Below are the code and all the weights of a small trained network. Each question names an input and a target symbol and asks about switching units off, where a switched-off unit gives its printed mean instead of its output.

import numpy as np


def w(rows, s, z=0):
    codes = np.array(rows[::2]) - 128.0
    scale = np.full(codes.shape[1], s)
    scale[-1] = z or s
    return codes * scale


def f(y):
    return np.maximum(y, 0)


def softmax(a):
    e = np.exp(a - a.max(-1, keepdims=True))
    return e / e.sum(-1, keepdims=True)


def log_softmax(a):
    a = a - a.max(-1, keepdims=True)
    return a - np.log(np.exp(a).sum(-1, keepdims=True))


def net(x, mask):
    ids = ['αβγδεζηθλμξπτφψω'.index(c) for c in x.split()]
    T = len(ids)
    res = E[ids] + P[:T]
    u = 0
    for l in range(2):
        r = res
        for j in range(3):
            rows = slice(3 * j, 3 * j + 3)
            q, k, v = (r @ M[l][rows].T for M in (Q, K, V))
            z = softmax(np.where(np.tri(T) > 0, q @ k.T / 3**0.5, -1e9)) @ v
            o = O[l][rows]
            res = res + np.where(mask[u + j], z, o[:, -1]) @ o[:, :-1]
        u += 3
        y = f(res @ A[l][:, :-1].T + A[l][:, -1])
        res = res + np.where(mask[u : u + 8], y, B[l][:, -1]) @ B[l][:, :-1]
        u += 8
    return log_softmax(res[-1] @ U[:, :-1].T + U[:, -1])


Q, K, V, O, A, B = {}, {}, {}, {}, {}, {}
E = w([
[121,118,91],'α',
[126,125,87],'β',
[182,197,200],'γ',
[168,155,119],'δ',
[100,96,118],'ε',
[74,94,97],'ζ',
[126,141,79],'η',
[187,205,127],'θ',
[144,115,124],'λ',
[160,193,120],'μ',
[169,200,149],'ξ',
[120,106,93],'π',
[174,170,247],'τ',
[227,226,147],'φ',
[102,34,254],'ψ',
[218,196,150],'ω',
],0.0077)
P = w([
[139,104,104],'0',
[62,109,214],'1',
[45,230,49],'2',
[200,47,148],'3',
[171,172,207],'4',
[26,157,7],'5',
],0.014)
Q[0] = w([
[147,142,54],'0.h1',
[32,110,28],'0.h1',
[168,79,86],'0.h1',
[95,206,94],'0.h2',
[173,141,81],'0.h2',
[99,163,100],'0.h2',
[178,119,12],'0.h3',
[99,132,21],'0.h3',
[144,127,255],'0.h3',
],0.0095)
K[0] = w([
[162,139,73],'0.h1',
[249,120,152],'0.h1',
[177,129,91],'0.h1',
[86,168,175],'0.h2',
[176,142,162],'0.h2',
[94,155,166],'0.h2',
[186,56,152],'0.h3',
[162,57,184],'0.h3',
[86,233,64],'0.h3',
],0.012)
V[0] = w([
[87,53,103],'0.h1',
[145,104,60],'0.h1',
[238,125,137],'0.h1',
[121,120,222],'0.h2',
[8,215,91],'0.h2',
[139,48,164],'0.h2',
[87,109,165],'0.h3',
[140,157,163],'0.h3',
[208,1,179],'0.h3',
],0.0069)
O[0] = w([
[64,53,134,97],'0.h1',
[94,45,121,91],'0.h1',
[154,121,159,90],'0.h1',
[42,130,127,181],'0.h2',
[85,134,67,143],'0.h2',
[147,58,164,128],'0.h2',
[180,88,58,122],'0.h3',
[127,79,87,135],'0.h3',
[2,174,169,3],'0.h3',
],0.0057,0.0024)
A[0] = w([
[138,173,199,161],'0.n1',
[158,135,148,169],'0.n2',
[78,219,80,160],'0.n3',
[141,245,70,193],'0.n4',
[106,139,125,1],'0.n5',
[152,89,145,200],'0.n6',
[150,163,53,161],'0.n7',
[89,177,63,180],'0.n8',
],0.012,0.009)
B[0] = w([
[93,91,47,178],'0.n1',
[113,176,136,178],'0.n2',
[225,90,163,247],'0.n3',
[170,165,42,251],'0.n4',
[35,229,106,128],'0.n5',
[97,167,182,199],'0.n6',
[132,116,24,195],'0.n7',
[138,1,136,235],'0.n8',
],0.0097,0.011)
Q[1] = w([
[249,45,147],'1.h1',
[168,184,49],'1.h1',
[168,15,200],'1.h1',
[64,205,62],'1.h2',
[87,154,135],'1.h2',
[117,155,145],'1.h2',
[142,115,204],'1.h3',
[144,66,111],'1.h3',
[228,113,103],'1.h3',
],0.013)
K[1] = w([
[153,178,253],'1.h1',
[51,183,107],'1.h1',
[225,169,194],'1.h1',
[55,175,54],'1.h2',
[103,127,142],'1.h2',
[161,202,91],'1.h2',
[167,106,134],'1.h3',
[136,152,202],'1.h3',
[82,189,182],'1.h3',
],0.013)
V[1] = w([
[107,247,123],'1.h1',
[194,221,52],'1.h1',
[171,51,71],'1.h1',
[142,113,85],'1.h2',
[148,127,129],'1.h2',
[107,199,151],'1.h2',
[124,147,145],'1.h3',
[149,113,189],'1.h3',
[120,143,191],'1.h3',
],0.014)
O[1] = w([
[245,89,185,109],'1.h1',
[238,144,70,102],'1.h1',
[82,194,3,124],'1.h1',
[107,143,101,218],'1.h2',
[93,153,105,155],'1.h2',
[154,91,189,2],'1.h2',
[140,107,145,129],'1.h3',
[135,106,179,134],'1.h3',
[124,88,166,137],'1.h3',
],0.012,0.014)
A[1] = w([
[77,110,106,182],'1.n1',
[136,67,182,37],'1.n2',
[170,97,196,155],'1.n3',
[160,108,96,60],'1.n4',
[118,48,106,218],'1.n5',
[140,49,104,2],'1.n6',
[204,66,104,161],'1.n7',
[96,7,185,176],'1.n8',
],0.012,0.0066)
B[1] = w([
[166,61,222,252],'1.n1',
[31,235,12,155],'1.n2',
[141,242,178,166],'1.n3',
[104,72,80,212],'1.n4',
[234,154,254,234],'1.n5',
[8,243,27,188],'1.n6',
[105,58,207,254],'1.n7',
[134,157,194,203],'1.n8',
],0.0067,0.014)
U = w([
[43,99,119,122],'α',
[38,108,90,122],'β',
[207,111,183,121],'γ',
[142,118,140,212],'δ',
[122,26,209,115],'ε',
[3,67,111,83],'ζ',
[2,235,74,125],'η',
[169,196,103,113],'θ',
[108,150,157,118],'λ',
[121,214,87,176],'μ',
[144,150,114,165],'ξ',
[70,93,144,126],'π',
[161,224,158,96],'τ',
[195,96,131,105],'φ',
[43,184,148,6],'ψ',
[175,34,166,168],'ω',
],0.0098,0.012)

Each question gives the input, a string of symbols that net reads in full, and the target symbol t.
The units are the heads (3 rows each of Q, K, V and O) and the neurons (one row each of A and B). Each row of codes is followed by its name. A weight is (code - 128) times the scale printed after its matrix; where a second scale follows, it is the last column's (O, A, B and U).
mask holds one flag per unit, layer by layer, with each layer's heads first. A switched-off unit (its flag False) gives its mean, the last column of its rows in O or B, instead of its output. The means were averaged over made-up inputs and are rounded, as every weight is.
A unit's drop is (log p(t) with every unit on - log p(t) with that unit switched off) / (log p(t) with every unit on - log p(t) with every unit switched off).
The circuit of an input: a set's keep is (log p(t) with only the set's units on - log p(t) with every unit switched off) / (log p(t) with every unit on - log p(t) with every unit switched off). Starting from the 12 units with the biggest drops (on a tie, the unit counted first), units are removed one at a time, each time the one whose removal leaves the highest keep (on an exact tie, the one counted first), for as long as the keep stays at least 0.8.
circuit, biggest first: the units of the circuit, biggest drop first
unit that matters most: the unit with the biggest drop
k most important neurons: the k neurons with the biggest drops, biggest first
top k neurons in layer l: the k neurons of layer l with the biggest drops, biggest first
which heads matter: for each layer, one digit per head in row order, 1 if its drop is at least 0.15 and else 0, layers parted by /
input η τ η, target ω: circuit, biggest first => [0.n3; 0.n8]
input τ η φ ω θ, target η: unit that matters most => 0.n4
input θ μ δ μ ε, target μ: circuit, biggest first => [0.n8; 0.n1; 1.h1]
input μ ψ η, target ε: 3 most important neurons => [1.n5; 1.n1; 0.n4]
input θ γ τ ψ γ, target γ: 2 most important neurons => [0.n8; 0.n1]
input τ ε ζ, target ω: 3 most important neurons => [0.n8; 0.n3; 1.n5]
input θ τ δ, target ω: which heads matter => 000 / 110
input η τ ε, target ω: circuit, biggest first => [0.n8; 0.n3]
input η β η μ, target μ: circuit, biggest first => [0.n8; 1.h1]
input η μ η τ ε, target μ: 3 most important neurons => [0.n8; 0.n1; 1.n7]
input π ε τ μ δ, target ε: 3 most important neurons => [0.n4; 0.n8; 0.n7]
input θ γ τ η δ, target γ: which heads matter => 100 / 110
input β ξ γ μ, target μ: top 4 neurons in layer 0 => [0.n1; 0.n8; 0.n4; 0.n6]
input μ ε γ μ τ λ, target ω: most important neuron => [0.n8]
input η τ η η, target η: 2 most important neurons => [0.n1; 0.n4]
input ψ τ τ γ μ, target τ: 4 most important neurons => [0.n8; 0.n3; 0.n4; 0.n1]
input τ ψ γ μ θ τ, target ω: top 3 neurons in layer 0 => [0.n1; 0.n8; 0.n3]
input μ μ ζ, target β: which heads matter => 010 / 010
input η γ μ η τ ε, target ω: 2 most important neurons => [1.n7; 0.n8]
input τ η ζ, target ω: circuit, biggest first => [0.n8; 0.n3]
input τ ψ β θ μ, target ψ: 3 most important neurons => [0.n8; 1.n2; 0.n3]
input α ζ η θ η, target ζ: which heads matter => 001 / 100
input ε γ τ η μ, target γ: circuit, biggest first => [0.n8; 1.h1; 0.n7]
input η τ α φ η, target τ: top 3 neurons in layer 1 => [1.n3; 1.n2; 1.n1]
input τ η β τ δ η, target ω: 4 most important neurons => [0.n8; 0.n3; 1.n5; 0.n7]
input ζ η ω ζ μ, target η: circuit, biggest first => [1.h1; 0.n4]
input π β η ζ, target ζ: circuit, biggest first => [0.n4; 1.h1; 1.n1]
input ξ ζ η η ε, target ζ: unit that matters most => 0.h3
input η η ζ, target ζ: unit that matters most => 1.h2
